Here is a tiny trained network, its code and every weight. The questions are about switching its units off for an input and a class, where a switched-off unit gives its printed mean instead of its output.

import numpy as np


def w(rows, s, z=0):
    codes = np.array(rows[::2]) - 128.0
    scale = np.full(codes.shape[1], s)
    scale[-1] = z or s
    return codes * scale


def f(y):
    return np.maximum(y, 0)


def log_softmax(a):
    a = a - a.max(-1, keepdims=True)
    return a - np.log(np.exp(a).sum(-1, keepdims=True))


def net(x, mask):
    res = np.array(x, float).reshape(1, 4) / 4 @ E
    y = f(res @ A[0][:, :-1].T + A[0][:, -1])
    res = res + np.where(mask, y, B[0][:, -1]) @ B[0][:, :-1]
    return log_softmax(res[-1] @ U[:, :-1].T + U[:, -1])


A, B = {}, {}
E = w([
[161,226,130,119,249],'x0',
[78,212,176,188,26],'x1',
[12,149,40,26,116],'x2',
[131,129,128,126,126],'x3',
],0.012)
A[0] = w([
[117,191,145,162,94,137],'N0',
[129,212,149,157,85,33],'N1',
[124,251,110,138,200,78],'N2',
[153,90,201,197,119,101],'N3',
[150,177,165,89,165,143],'N4',
[124,215,131,110,161,12],'N5',
[105,121,133,124,90,117],'N6',
[166,105,152,198,129,171],'N7',
[69,138,108,73,144,163],'N8',
[86,148,109,130,89,111],'N9',
[69,150,82,69,149,9],'N10',
[148,77,84,105,145,96],'N11',
[185,131,157,119,154,128],'N12',
[125,181,134,161,105,45],'N13',
[138,46,65,112,162,59],'N14',
[127,59,128,107,138,147],'N15',
[167,121,137,114,190,147],'N16',
[132,19,150,128,90,55],'N17',
[73,135,96,138,89,117],'N18',
[117,175,144,151,100,138],'N19',
[173,110,117,157,195,151],'N20',
[180,98,146,160,199,134],'N21',
[109,178,139,174,105,100],'N22',
[94,94,75,115,170,115],'N23',
[65,145,128,131,85,111],'N24',
[74,135,82,79,142,112],'N25',
[168,110,195,157,102,48],'N26',
[148,84,74,134,153,170],'N27',
[95,76,128,117,113,99],'N28',
[152,56,90,92,158,166],'N29',
],0.018,0.014)
B[0] = w([
[129,80,136,95,97,212],'N0',
[162,181,177,146,193,189],'N1',
[181,85,177,72,138,250],'N2',
[141,94,143,76,99,223],'N3',
[120,180,112,192,172,203],'N4',
[86,1,123,10,43,178],'N5',
[101,126,73,131,101,163],'N6',
[179,122,191,100,160,230],'N7',
[103,100,112,97,108,224],'N8',
[94,129,79,154,95,181],'N9',
[216,185,210,192,190,194],'N10',
[114,97,122,94,96,178],'N11',
[122,158,104,151,154,192],'N12',
[146,185,173,155,181,162],'N13',
[91,70,97,82,66,191],'N14',
[137,107,163,83,121,185],'N15',
[77,182,95,177,146,209],'N16',
[218,165,225,154,197,191],'N17',
[87,139,74,148,130,189],'N18',
[103,103,134,100,101,194],'N19',
[95,178,101,174,130,220],'N20',
[80,182,83,162,146,228],'N21',
[158,126,167,85,130,189],'N22',
[135,129,165,111,127,189],'N23',
[94,150,85,148,107,193],'N24',
[152,103,156,97,121,211],'N25',
[88,48,104,81,55,187],'N26',
[161,153,176,128,182,197],'N27',
[104,131,101,129,84,163],'N28',
[174,105,170,101,152,223],'N29',
],0.013,0.019)
U = w([
[176,179,199,130,171,255],'0',
[113,74,132,74,67,47],'1',
[62,210,3,202,120,155],'2',
],0.017,0.00053)

Each question gives the input, the list of numbers given to net, and the class t.
The units are the neurons (one row each of A and B). Each row of codes is followed by its name. A weight is (code - 128) times the scale printed after its matrix; where a second scale follows, it is the last column's (A, B and U).
mask holds one flag per neuron, in row order. A switched-off neuron (its flag False) gives its mean, the last column of its row in B, instead of its output. The means were averaged over made-up inputs and are rounded, as every weight is.
A unit's drop is (log p(t) with every unit on - log p(t) with that unit switched off) / (log p(t) with every unit on - log p(t) with every unit switched off).
The circuit of an input: a set's keep is (log p(t) with only the set's units on - log p(t) with every unit switched off) / (log p(t) with every unit on - log p(t) with every unit switched off). Starting from the 12 units with the biggest drops (on a tie, the unit counted first), units are removed one at a time, each time the one whose removal leaves the highest keep (on an exact tie, the one counted first), for as long as the keep stays at least 0.8.
units of the circuit, in order: the units of the circuit, biggest drop first
unit that matters most: the unit with the biggest drop
k most important neurons: the k neurons with the biggest drops, biggest first
drop of u: that unit's drop, to one decimal
input [3,3,1,7], class 1: unit that matters most => N10
input [-2,8,1,0], class 2: 2 most important neurons => (N2 N24)
input [8,-7,0,5], class 2: 2 most important neurons => (N16 N21)
input [-7,-7,0,4], class 0: 2 most important neurons => (N17 N27)
input [-4,-4,0,-2], class 0: 3 most important neurons => (N17 N5 N26)
input [-3,-3,0,-3], class 0: 3 most important neurons => (N5 N26 N17)
input [1,-3,7,8], class 0: 2 most important neurons => (N10 N5)
input [6,3,2,4], class 1: 2 most important neurons => (N5 N17)
input [-3,2,-7,5], class 1: 2 most important neurons => (N26 N3)
input [8,8,1,2], class 1: 3 most important neurons => (N5 N0 N10)
input [8,1,6,-7], class 1: 3 most important neurons => (N5 N8 N17)
input [0,1,8,-7], class 2: 2 most important neurons => (N18 N2)
input [-4,-8,-1,-3], class 0: 2 most important neurons => (N17 N27)
input [8,6,4,0], class 1: units of the circuit, in order => (N5)
input [-6,-3,0,5], class 0: 3 most important neurons => (N17 N5 N26)
input [-6,-6,-3,-7], class 0: drop of N17 => 3.5
input [0,1,2,8], class 2: drop of N5 => 0.3
input [8,-7,-6,1], class 2: drop of N29 => 0.0
input [5,3,6,-3], class 1: drop of N5 => 1.6
input [7,-3,-7,-6], class 2: unit that matters most => N21
